(in the rows, 128 means zero)
Here are made-up objects, facts about them, and rows of numbers that follow some of those facts. Name the object behind each unnamed row.

Some facts about the objects:
bruga: hangs directly under; skekla: points at; pamusto: uses; bomo: belongs to class
figel bruga meflam; brazek bruga meflam; grilu bruga vira; deran bruga ploskostom; ridru bruga groflipli; klosir bruga tozek
zetol bruga tozek; denus bruga skemi; setrem bruga tobok; muklo bruga groflipli; klekobur bruga flepebo; pofle bruga galam
nedrin bruga vukor; legruk bruga deran; timetrim bruga groflipli; druklar bruga groflipli; plaris bruga detraton; gosak bruga flilar
guti bruga grabal; geflumu bruga musum; godrir bruga gima; teris bruga flepebo; gubi bruga detraton; lestik bruga plupen
vatral bruga groruk; rures bruga dofla; rilum bruga tobok; gesak bruga lugros; drebri bruga kloflotres; grafleskim bruga plepem
lipo bruga musum; bopam bruga groflipli; mibrim bruga vuklom; konor bruga vuklom; segan bruga vira; trufun bruga plupen
logi bruga detraton; tozek bruga vukor; stigrum bruga nakel; lidridu bruga sumavi; drizum bruga stozem; mafudek bruga klekobur
fiplo bruga skemi; grezagri bruga doru; seplipek bruga nedrin; degro bruga nakel; dreto bruga nevem; gribrir bruga plosil
sustum bruga dorus; trestil bruga meflam; zavul bruga lugros; doru bruga togra; zastol bruga flepebo; plepem bruga groflipli
dorus bruga groruk; klavim bruga plupen; braplisin bruga dorus; lubros bruga ploskostom; grikis bruga deran; reki bruga stozem
buror bruga gukluplir; pluril bruga klekobur; plati bruga doru; klubos bruga zastol; travon bruga detraton; rasto bruga gubi
gisto bruga zastol; flilar bruga nakel; noklin bruga nevem; driluplom bruga dofla; plari bruga flilar; grasto bruga plaris
skivil bruga grabal; noflok bruga tobok; sesir bruga plepem; kleri bruga deran; naker bruga tobok; nufadro bruga plupen
vinanor bruga grabal; fleklus bruga plepem; falak bruga fliflas; grabal bruga dofla; toruplu bruga timetrim; stemur bruga grabal
katror bruga flepebo; plosil bruga skemi; plupen bruga vukor; semadin bruga dofla; furur bruga zastol; galam bruga stozem
gefe bruga nevem; tople bruga dofla; brezom bruga nevem; flaro bruga nedrin; bridi bruga gima; plobon bruga plaris
denas bruga groruk; nodam bruga doru; buplek bruga nakel; klostos bruga skemi; kelu bruga dofla; gristis bruga deran
bodrok bruga dofla; graskem bruga plosil; fodrir bruga noklin; klutris bruga vira; gukluplir bruga groflipli; listak bruga grabal
bratres bruga katror; zinupin bruga timetrim; gima bruga zibren; fliflas bruga nevem; vuklom bruga kloflotres; doplan bruga flilar
grakis bruga ploskostom; mereflo bruga plaris; sodem bruga plupen; boze bruga fliflas; treflel bruga groruk; figel skekla logi
brazek skekla bodrok; denus skekla setrem; setrem skekla doru; muklo skekla grabal; klekobur skekla musum; pofle skekla plaris
legruk skekla rasto; druklar skekla zastol; plaris skekla denus; tobok skekla klubos; stozem skekla toruplu; guti skekla klutris
lestik skekla fodrir; rures skekla trufun; rilum skekla gubi; drebri skekla pluril; togra skekla figel; lipo skekla togra
konor skekla plari; trufun skekla fleklus; tozek skekla nodam; stigrum skekla tozek; lidridu skekla vinanor; drizum skekla nevem
mafudek skekla doplan; fiplo skekla gristis; flepebo skekla groruk; dofla skekla grezagri; gribrir skekla nakel; sustum skekla denas
zibren skekla flepebo; doru skekla seplipek; braplisin skekla lubros; reki skekla plosil; buror skekla fliflas; pluril skekla fiplo
klubos skekla kelu; rasto skekla dorus; driluplom skekla gefe; grasto skekla falak; noflok skekla bridi; naker skekla dofla
fleklus skekla skemi; grabal skekla mibrim; toruplu skekla noflok; ploskostom skekla guti; musum skekla plati; plupen skekla naker
gefe skekla lipo; brezom skekla grafleskim; bridi skekla drizum; skemi skekla gesak; plobon skekla plupen; klostos skekla drebri
kelu skekla brazek; kloflotres skekla gosak; bodrok skekla zinupin; fodrir skekla rures; klutris skekla klekobur; zinupin skekla kloflotres
fliflas skekla dreto; vuklom skekla mafudek; doplan skekla lidridu; grakis skekla druklar; lugros skekla braplisin; groruk skekla geflumu
mereflo skekla sesir; sodem skekla ploskostom; ridru pamusto muklo; klosir pamusto zetol; setrem pamusto rilum; setrem pamusto naker
lestik pamusto trufun; lestik pamusto sodem; rures pamusto driluplom; rures pamusto tople; logi pamusto travon; grikis pamusto kleri
reki pamusto drizum; plati pamusto grezagri; gisto pamusto furur; driluplom pamusto tople; plari pamusto gosak; noflok pamusto naker
kleri pamusto legruk; fleklus pamusto grafleskim; stemur pamusto skivil; semadin pamusto kelu; furur pamusto gisto; brezom pamusto dreto
denas pamusto vatral; nodam pamusto plati; kelu pamusto driluplom; kelu pamusto tople; gristis pamusto legruk; klutris pamusto grilu
mereflo pamusto plobon; treflel pamusto denas; figel bomo 826; brazek bomo 826; grilu bomo 143; ridru bomo 826
klosir bomo 826; zetol bomo 826; denus bomo 8; setrem bomo 8; muklo bomo 629; pofle bomo 826
legruk bomo 629; druklar bomo 143; gosak bomo 629; guti bomo 143; geflumu bomo 629; godrir bomo 143
teris bomo 826; lestik bomo 826; vatral bomo 8; rures bomo 8; rilum bomo 629; gesak bomo 143
drebri bomo 629; grafleskim bomo 629; lipo bomo 826; bopam bomo 826; mibrim bomo 8; konor bomo 629
segan bomo 8; trufun bomo 629; logi bomo 629; stigrum bomo 8; lidridu bomo 143; drizum bomo 826
mafudek bomo 8; fiplo bomo 629; grezagri bomo 826; seplipek bomo 629; degro bomo 629; dreto bomo 629
gribrir bomo 143; sustum bomo 629; trestil bomo 826; zavul bomo 826; klavim bomo 826; braplisin bomo 826
lubros bomo 8; grikis bomo 629; reki bomo 826; buror bomo 143; pluril bomo 629; plati bomo 143
klubos bomo 8; travon bomo 629; rasto bomo 143; gisto bomo 629; driluplom bomo 8; plari bomo 629
grasto bomo 826; skivil bomo 8; noflok bomo 143; sesir bomo 143; kleri bomo 629; naker bomo 629
nufadro bomo 826; vinanor bomo 629; fleklus bomo 8; falak bomo 826; toruplu bomo 143; stemur bomo 826
semadin bomo 8; furur bomo 826; gefe bomo 143; tople bomo 826; brezom bomo 8; flaro bomo 8
bridi bomo 629; plobon bomo 143; denas bomo 143; nodam bomo 629; buplek bomo 143; klostos bomo 826
kelu bomo 143; gristis bomo 8; graskem bomo 629; fodrir bomo 8; klutris bomo 143; listak bomo 826
bratres bomo 143; zinupin bomo 8; doplan bomo 8; grakis bomo 826; mereflo bomo 629; sodem bomo 826
boze bomo 143; treflel bomo 629

Some objects and their rows:
plobon: [125 172 123 119 180 118 147 124 131 127 134 135 120 120 119 120 117 117
 119 123 118 157 122 139 134 129 115 115]
toruplu: [133 164 123 119 153 135 180 124 122 123 134 118 118 115 141 119 118 127
 119 122 121 145 121 148 131 125 115 116]
flaro: [123 165 129 142 120 109 121 125 123 122 138 118 136 140 129 121 120 117
 123 134 114 126 120 105 123 126 122 126]
klutris: [144 182 134 122 123 162 216 152 179 138 191 118 119 117 163 118 118 117
 198 176 179 117 122 105 132 167 117 144]
geflumu: [124 137 147 147 120 115 122 131 119 127 133 142 153 119 121 146 121 118
 117 160 127 115 131 114 121 127 125 139]
grezagri: [124 157 149 131 158 113 121 126 123 125 134 164 149 114 120 118 119 117
 117 121 122 141 120 109 131 123 115 115]
falak: [124 139 141 121 120 119 123 123 122 122 134 124 123 114 119 117 119 117
 118 124 127 129 120 119 128 126 116 122]
grafleskim: [126 174 168 168 169 118 121 142 120 147 134 174 179 114 118 123 120 119
 118 152 122 126 120 105 122 121 116 115]
vuklom: [126 139 129 139 137 123 131 124 121 123 134 120 120 123 118 117 118 117
 130 121 135 115 122 114 119 122 116 125]
sesir: [128 177 123 119 142 143 173 124 121 123 134 118 117 114 140 119 118 130
 117 121 117 139 121 143 136 125 115 116]
nufadro: [126 147 132 128 120 116 121 131 122 123 137 118 121 115 121 116 118 118
 124 134 117 137 120 105 125 137 118 123]
zastol: [125 140 126 129 127 119 127 123 119 122 134 123 127 119 119 118 118 117
 123 121 132 115 123 117 120 124 115 133]
buplek: [124 159 124 120 126 129 156 125 127 123 134 118 117 118 120 119 118 130
 119 121 118 136 121 148 137 136 115 115]
denas: [124 159 124 119 124 131 157 126 128 123 134 118 116 120 124 118 118 137
 118 121 117 144 122 151 136 134 115 114]
bridi: [126 134 147 150 122 111 121 145 119 128 134 145 139 123 122 139 120 118
 121 154 135 116 137 120 120 125 122 147]
doplan: [140 147 135 131 124 108 126 125 125 123 135 128 129 138 125 122 122 117
 126 124 114 129 121 117 122 122 121 129]
segan: [131 157 136 133 120 110 122 123 123 123 135 124 137 133 127 123 123 117
 119 126 114 121 120 114 125 122 119 124]
rilum: [127 153 154 166 145 113 122 132 119 152 134 173 181 125 118 131 117 118
 117 155 134 141 138 110 120 123 118 139]
boze: [124 159 124 120 125 129 156 125 127 122 134 117 117 117 120 119 117 130
 119 122 118 135 122 148 136 135 114 115]
pofle: [124 135 143 122 124 117 126 126 123 123 134 126 118 115 119 116 118 117
 124 124 132 134 120 121 125 125 117 123]

Rows to name:
No name comes twice in this set of rows, the named rows included.
[125 155 147 181 156 119 123 147 119 162 146 184 204 143 119 126 119 118
 124 135 117 174 119 105 120 142 131 122]  trufun
[124 134 161 163 121 127 123 125 125 135 135 146 149 129 142 132 121 116
 117 162 134 115 129 131 127 125 131 135]  vinanor
[125 175 140 151 169 110 121 139 132 133 142 157 158 118 119 118 119 117
 120 125 119 172 121 105 123 127 115 117]  sodem
[143 179 152 133 134 114 143 124 120 126 134 124 122 129 135 122 121 117
 120 145 115 135 120 108 123 122 124 115]  zinupin
[124 224 152 122 122 165 200 141 174 176 183 156 119 117 125 119 117 119
 179 152 179 117 122 106 133 162 118 126]  grilu
[124 142 145 139 180 107 121 134 120 123 134 167 146 118 120 118 121 117
 117 121 117 153 119 118 130 121 117 114]  drizum
[126 165 142 137 153 111 121 137 122 123 135 155 145 115 119 118 119 117
 118 122 116 145 121 105 129 129 116 114]  zetol
[124 134 157 133 120 133 121 124 146 124 136 126 119 117 138 117 119 121
 118 126 134 115 119 135 138 124 120 118]  listak

The same objects again, as new rows of numbers:
Named rows:
falak: [145 125 113 121 126 136 118 120 121 102 130 122 142 128 134 127 115 123
 140 134 131 130 137 129 132 123 123 138 124 137 125 139]
grakis: [144 127 112 116 117 136 116 123 121 104 136 122 140 123 140 137 117 126
 140 135 130 135 139 128 135 123 128 134 124 133 126 130]
gesak: [125 121 141 131 107 138 130 118 123 151 150 142 135 140 113 109 125 128
 158 110 125 125 137 111 131 143 125 118 125 116 108 149]
grasto: [145 127 113 116 119 135 116 123 121 104 135 123 141 123 139 136 116 125
 140 135 130 134 138 128 135 124 127 135 124 134 126 131]
boze: [125 118 143 131 108 139 129 117 124 149 149 142 136 140 114 108 126 128
 158 110 124 127 136 110 131 146 125 117 126 117 110 150]
gristis: [119 105 142 121 101 138 154 108 105 117  97 110 106 169 105 114 146 143
 121 130 127 144 131 112 158 124 100 117 134 128 131 151]
klekobur: [139 135 129 108 122 134 126 126 136 116 135 154 146 110 135 139 126 111
 146 134 134 132 129 124 130 140 123 125 133 123 126 130]
groruk: [144 133 132 112 123 137 127 132 129 119 140 131 139 122 139 142 125 118
 140 137 132 130 127 127 124 137 117 132 120 123 133 131]
gisto: [152 119 170   7 190 111 142 124 105 115  91 105 106 137  53 132 107 114
 145 154 113 168 177  42 134 155 152 169 119 121 130 200]
klosir: [135 122 115 100 125 126 137 121 111 100 101 106 124 159 104 129 121 133
 112 140 110 142 144 122 143 120 116 128 121 136 138 153]
grezagri: [145 122 114 122 121 138 122 118 122 100 126 119 138 134 133 129 119 124
 137 134 131 131 138 129 134 121 118 139 124 135 128 139]
vatral: [130 121 131 132 113 143 129 117 115 128 134 127 129 137 124 109 130 128
 150 134 136 133 124 115 138 136 129 127 129 130 116 142]
setrem: [120 111 139 103 109 128 145 122 101 123 115 110 109 153 105 121 142 146
 123 135 124 151 133 102 152 136 122 116 126 127 133 149]
plosil: [145 131 133 118 131 137 128 128 129 116 134 132 141 127 133 132 123 116
 140 136 133 125 126 128 121 136 112 135 121 127 132 140]
travon: [142 124 124 122 125 137 123 122 124 113 131 125 136 132 128 126 121 122
 142 135 133 133 129 127 131 128 121 133 125 135 121 140]
skemi: [144 139 128 109 123 134 130 131 123 126 139 132 139 120 138 145 122 121
 141 135 137 124 130 128 123 128 116 133 120 118 127 130]
gribrir: [125 120 143 128 100 140 127 121 124 151 154 141 134 135 120 117 128 129
 158 111 122 132 137 108 134 147 129 114 126 114 111 142]
seplipek: [142 130 116 127 124 140 123 128 127 116 134 122 139 141 128 124 119 120
 140 142 127 134 126 131 124 131 129 127 121 135 121 140]
dorus: [145 131 133 118 131 137 128 128 129 116 134 132 141 126 133 132 123 116
 140 136 133 125 126 128 121 136 112 135 121 126 132 140]
gefe: [125 118 143 127  99 139 127 124 124 149 158 138 133 136 122 118 130 132
 157 112 125 133 137 108 132 149 128 111 123 114 115 141]

Name these rows:
No name comes twice in this set of rows, the named rows included.
[145 124 115 120 126 135 117 119 120 102 129 124 143 126 135 127 114 123
 141 134 134 129 137 129 132 123 121 136 125 137 124 139]  teris
[144 124 127 124 125 139 122 122 124 112 129 125 135 132 129 126 119 121
 142 135 130 134 129 127 134 128 122 135 126 136 120 139]  gosak
[147 132 140 117 122 141 123 131 127 119 137 130 137 122 141 143 121 115
 142 139 122 130 125 127 131 139 118 139 121 126 134 130]  kloflotres
[ 88 120 125 108 116  69 120 148  73 156 126 151 132 131  58 104 121 174
  83  96  65 131 118 127 176 141 132  85 121 150 139 151]  kelu
[127 124 138 128  99 141 129 124 129 147 163 131 128 132 122 120 136 131
 156 112 119 138 136 110 136 148 131 123 116 114 104 143]  toruplu
[ 87 127  96 105 130  60 119 154  64 137 123 145 137 118  66 100 127 179
  73 118  91 133 105 134 167 130 142  82 121 162 142 146]  driluplom
[147 131 108 122 125 137 119 120 127 100 136 115 137 124 133 129 121 122
 138 134 125 134 137 132 136 121 126 149 116 137 113 140]  bopam
[141 123 124 117 115 139 125 126 125 113 134 122 131 131 133 138 126 127
 139 136 131 140 131 125 134 128 124 130 125 131 125 132]  naker
[128 125 138 133 107 141 130 118 130 146 156 134 130 135 114 109 133 126
 156 110 117 132 135 113 136 144 127 129 118 118  97 151]  sesir
[129 128 123 134 115 142 127 124 116 133 138 126 134 141 123 107 126 124
 150 141 129 132 121 117 131 139 140 120 125 131 113 142]  flaro
[144 132 118 118 117 140 123 126 130 112 142 117 129 123 134 138 129 125
 140 135 126 142 129 128 139 127 129 141 118 131 112 133]  muklo
[114 104 154 107 102 131 156 109 115 138 107 128 109 171  82 112 142 140
 127 107 108 142 147  97 154 138 103 111 132 114 127 166]  plati

The same objects again, as new rows of numbers:
Some objects and their rows:
noflok: [124 119 140 103 128 102 130 138 118 114 109 140 140 135 147]
nodam: [114 127 129  97 142  95 113 146 112 108 113 140 130 124 143]
driluplom: [126 114 129 136 142 128 146 113 127 118 109 147 153 110 134]
logi: [120 120 133 101 146  95 116 130 110 119 106 146 131 139 135]
denas: [ 92 142 126 106 140 128 109 135 120 108 132  99  92 120 140]
druklar: [138 138 134 117 117 117 139 131 111 119 115 113 134 117 129]
mafudek: [124 125 134 142 149 130 128 130 122 115 122 127 131 121 122]
figel: [140 115 127 128 125 129 137 115 130 135 130 116 122 147 142]
zetol: [130 118 118 153 109 149 145 111 128 148 163 100 132 138 122]
plosil: [131 123 112 133 137 131 121 141 128 132 118 123 125 151 123]
flilar: [127 131 116 137 141 137 124 137 131 130 121 129 121 142 128]
legruk: [117 147 135 135 117 145 128 113 125 131 128 124 131 100 112]
boze: [122 132 129 135 133 120 136 126 126 118 132 122 134 121 132]
grafleskim: [148 149 104 163 138 130 150 107 107 139 138 111 126 119  92]
bratres: [124 131 132 150 148 124 129 130 124 114 128 116 125 130 136]
denus: [125 126 137 115 117 125 125 123 128 125 129 133 138 101 112]
teris: [132 116 127 125 102 124 127 129 137 131 134 117 116 139 140]
deran: [128 128 124 122 109 134 111 126 134 140 123 144 125 129 124]
dofla: [125 127 117 125 140 136 130 114 151 127 127 142 118 140 131]
gosak: [144 139 101 161 119 125 149 107 134 146 148 127 160 108  80]

Name these rows:
No name comes twice in this set of rows, the named rows included.
[ 79 145 127  91 126 164  98  89 125 127 117  81  93  70 133]  skivil
[ 98 106 141  53 118 126 105 121 135 109 107 117  85 125 187]  stemur
[135 116 101 144 110 142 155 110 145 137 147 115 130 129 138]  tople
[113 163 131 139 116 150 128 107 127 135 146 121 119  94 110]  rilum

